Here is a tiny trained network, its code and every weight. The questions are about switching its units off for an input and a target symbol, where a switched-off unit gives its printed mean instead of its output.

import numpy as np


def w(rows, s, z=0):
    codes = np.array(rows[::2]) - 128.0
    scale = np.full(codes.shape[1], s)
    scale[-1] = z or s
    return codes * scale


def f(y):
    return y / 2 * (1 + np.tanh(0.7978845608 * (y + 0.044715 * y**3)))


def softmax(a):
    e = np.exp(a - a.max(-1, keepdims=True))
    return e / e.sum(-1, keepdims=True)


def log_softmax(a):
    a = a - a.max(-1, keepdims=True)
    return a - np.log(np.exp(a).sum(-1, keepdims=True))


def net(x, mask):
    ids = ['ΘΩαγζσψ'.index(c) for c in x.split()]
    T = len(ids)
    res = E[ids] + P[:T]
    q, k, v = (res @ M[0].T for M in (Q, K, V))
    z = softmax(np.where(np.tri(T) > 0, q @ k.T / 4**0.5, -1e9)) @ v
    res = res + np.where(mask[0], z, O[0][:, -1]) @ O[0][:, :-1]
    y = f(res @ A[0][:, :-1].T + A[0][:, -1])
    res = res + np.where(mask[1:17], y, B[0][:, -1]) @ B[0][:, :-1]
    return log_softmax(res[-1] @ U[:, :-1].T + U[:, -1])


Q, K, V, O, A, B = {}, {}, {}, {}, {}, {}
E = w([
[172,66,222,198,136,140,126,139,135],'Θ',
[150,254,97,118,173,167,177,20,115],'Ω',
[223,181,54,12,144,75,115,206,92],'α',
[46,105,152,17,174,166,48,177,164],'γ',
[232,197,52,99,142,130,143,197,182],'ζ',
[112,56,184,118,127,147,86,181,133],'σ',
[122,107,207,144,88,182,131,180,227],'ψ',
],0.0091)
P = w([
[178,93,125,149,81,127,83,114,98],'0',
[160,87,116,100,158,157,170,164,50],'1',
[111,163,158,89,152,147,135,182,71],'2',
[114,219,78,118,88,86,82,158,160],'3',
[161,102,102,106,123,78,84,76,196],'4',
[183,67,156,131,174,89,133,84,119],'5',
[113,192,217,120,165,151,159,186,112],'6',
[81,206,140,96,99,138,109,164,146],'7',
[120,130,163,122,129,103,95,47,246],'8',
[119,99,132,99,129,98,128,63,125],'9',
[93,94,178,104,143,161,160,97,137],'10',
],0.011)
Q[0] = w([
[136,28,147,93,161,125,173,157,86],'h0',
[214,168,192,57,229,233,255,180,54],'h0',
[100,8,215,123,177,195,137,56,211],'h0',
[202,110,106,120,153,11,65,44,166],'h0',
],0.0076)
K[0] = w([
[91,131,172,101,43,43,2,142,204],'h0',
[167,148,56,113,90,73,74,44,192],'h0',
[75,190,206,155,165,87,143,139,207],'h0',
[87,253,114,124,111,161,157,233,39],'h0',
],0.0081)
V[0] = w([
[222,44,128,184,115,65,151,190,112],'h0',
[159,243,3,116,198,106,197,116,120],'h0',
[136,158,138,143,22,166,130,147,208],'h0',
[110,100,101,44,132,90,80,246,115],'h0',
],0.0064)
O[0] = w([
[73,125,120,251,157,62,221,115,152,130],'h0',
[120,104,144,35,93,155,191,62,145,253],'h0',
[167,236,71,140,60,108,137,132,63,160],'h0',
[110,111,53,206,183,254,170,127,110,242],'h0',
],0.0079,0.0015)
A[0] = w([
[96,138,113,120,184,102,124,131,191,252],'n0',
[188,143,113,84,83,96,98,170,122,215],'n1',
[106,155,203,64,104,149,166,95,115,37],'n2',
[49,131,78,216,158,182,206,85,90,114],'n3',
[47,6,198,229,122,95,123,138,154,141],'n4',
[195,123,111,97,68,69,62,151,84,252],'n5',
[200,98,111,168,187,173,160,95,111,204],'n6',
[113,88,83,173,152,170,137,78,205,245],'n7',
[91,47,204,124,127,2,81,172,174,198],'n8',
[74,34,139,97,155,172,174,131,166,144],'n9',
[64,98,82,113,179,162,150,128,156,221],'n10',
[128,150,88,215,213,153,118,151,130,85],'n11',
[136,14,202,138,91,137,108,136,96,136],'n12',
[49,24,171,217,98,213,105,138,112,105],'n13',
[191,121,113,137,199,176,36,244,159,224],'n14',
[179,110,141,161,151,178,128,182,74,128],'n15',
],0.0061,0.0022)
B[0] = w([
[142,142,132,123,166,73,169,149,89,193],'n0',
[217,174,115,177,126,104,118,117,102,199],'n1',
[61,76,79,147,128,188,121,97,186,198],'n2',
[188,175,188,162,73,68,23,188,69,182],'n3',
[86,104,90,194,253,98,181,151,144,181],'n4',
[176,222,159,192,108,105,91,145,132,197],'n5',
[144,139,149,89,62,108,109,149,95,208],'n6',
[165,187,169,107,125,96,128,163,80,206],'n7',
[68,38,215,133,110,50,102,190,106,181],'n8',
[178,155,137,75,148,153,175,163,112,170],'n9',
[181,143,157,113,134,97,163,155,71,185],'n10',
[108,62,99,151,91,158,62,87,174,187],'n11',
[81,95,142,54,116,155,162,178,148,156],'n12',
[133,154,15,140,231,184,193,74,226,173],'n13',
[123,131,90,187,91,161,54,39,123,253],'n14',
[114,121,96,136,101,183,103,131,147,169],'n15',
],0.006,0.0037)
U = w([
[92,126,108,110,130,145,223,135,149,246],'Θ',
[78,91,149,146,176,28,144,155,135,115],'Ω',
[97,93,96,150,159,140,114,141,155,25],'α',
[86,111,82,121,105,254,116,89,169,3],'γ',
[92,47,179,93,30,123,101,189,122,125],'ζ',
[193,199,148,169,45,97,59,166,85,175],'σ',
[159,175,111,104,225,143,210,159,142,199],'ψ',
],0.0066,0.0018)

Each question gives the input, a string of symbols that net reads in full, and the target symbol t.
The units are the heads (4 rows each of Q, K, V and O) and the neurons (one row each of A and B). Each row of codes is followed by its name. A weight is (code - 128) times the scale printed after its matrix; where a second scale follows, it is the last column's (O, A, B and U).
mask holds one flag per unit, heads first, then neurons. A switched-off unit (its flag False) gives its mean, the last column of its rows in O or B, instead of its output. The means were averaged over made-up inputs and are rounded, as every weight is.
A unit's drop is (log p(t) with every unit on - log p(t) with that unit switched off) / (log p(t) with every unit on - log p(t) with every unit switched off).
The circuit of an input: a set's keep is (log p(t) with only the set's units on - log p(t) with every unit switched off) / (log p(t) with every unit on - log p(t) with every unit switched off). Starting from the 12 units with the biggest drops (on a tie, the unit counted first), units are removed one at a time, each time the one whose removal leaves the highest keep (on an exact tie, the one counted first), for as long as the keep stays at least 0.8.
circuit, biggest first: the units of the circuit, biggest drop first
unit that matters most: the unit with the biggest drop
top k neurons: the k neurons with the biggest drops, biggest first
drop of u: that unit's drop, to one decimal
input Ω ψ γ Ω σ, target γ: circuit, biggest first => (h0; n14)
input Θ α ψ, target Ω: circuit, biggest first => (h0; n4)
input Θ ψ ζ α ζ Ω, target σ: top 2 neurons => (n3; n6)
input Θ Ω Ω σ Ω ψ Θ ψ σ, target Ω: unit that matters most => n8
input α Ω γ, target ψ: circuit, biggest first => (h0; n9; n10)
input ζ γ ψ Θ ψ ψ Ω, target σ: circuit, biggest first => (h0; n3)
input ψ ζ Ω γ σ γ, target γ: circuit, biggest first => (h0; n14)
input α Ω ψ Θ Ω ψ ζ ζ Ω ψ Θ, target ζ: circuit, biggest first => (h0; n8)
input Θ Θ Θ ζ σ, target Ω: circuit, biggest first => (h0; n8; n4)
input α σ Θ, target ψ: circuit, biggest first => (h0; n13)
input Ω ψ ψ ψ α σ, target σ: top 2 neurons => (n5; n2)
input Ω ψ γ γ ψ, target γ: top 2 neurons => (n14; n13)
input Ω Ω σ, target ζ: drop of n8 => 0.3
input Ω Ω α Ω σ, target ψ: drop of n9 => 0.3
input ζ ψ Ω ψ Ω Θ, target σ: drop of h0 => 2.6
input α α α σ, target ψ: top neuron => (n13)
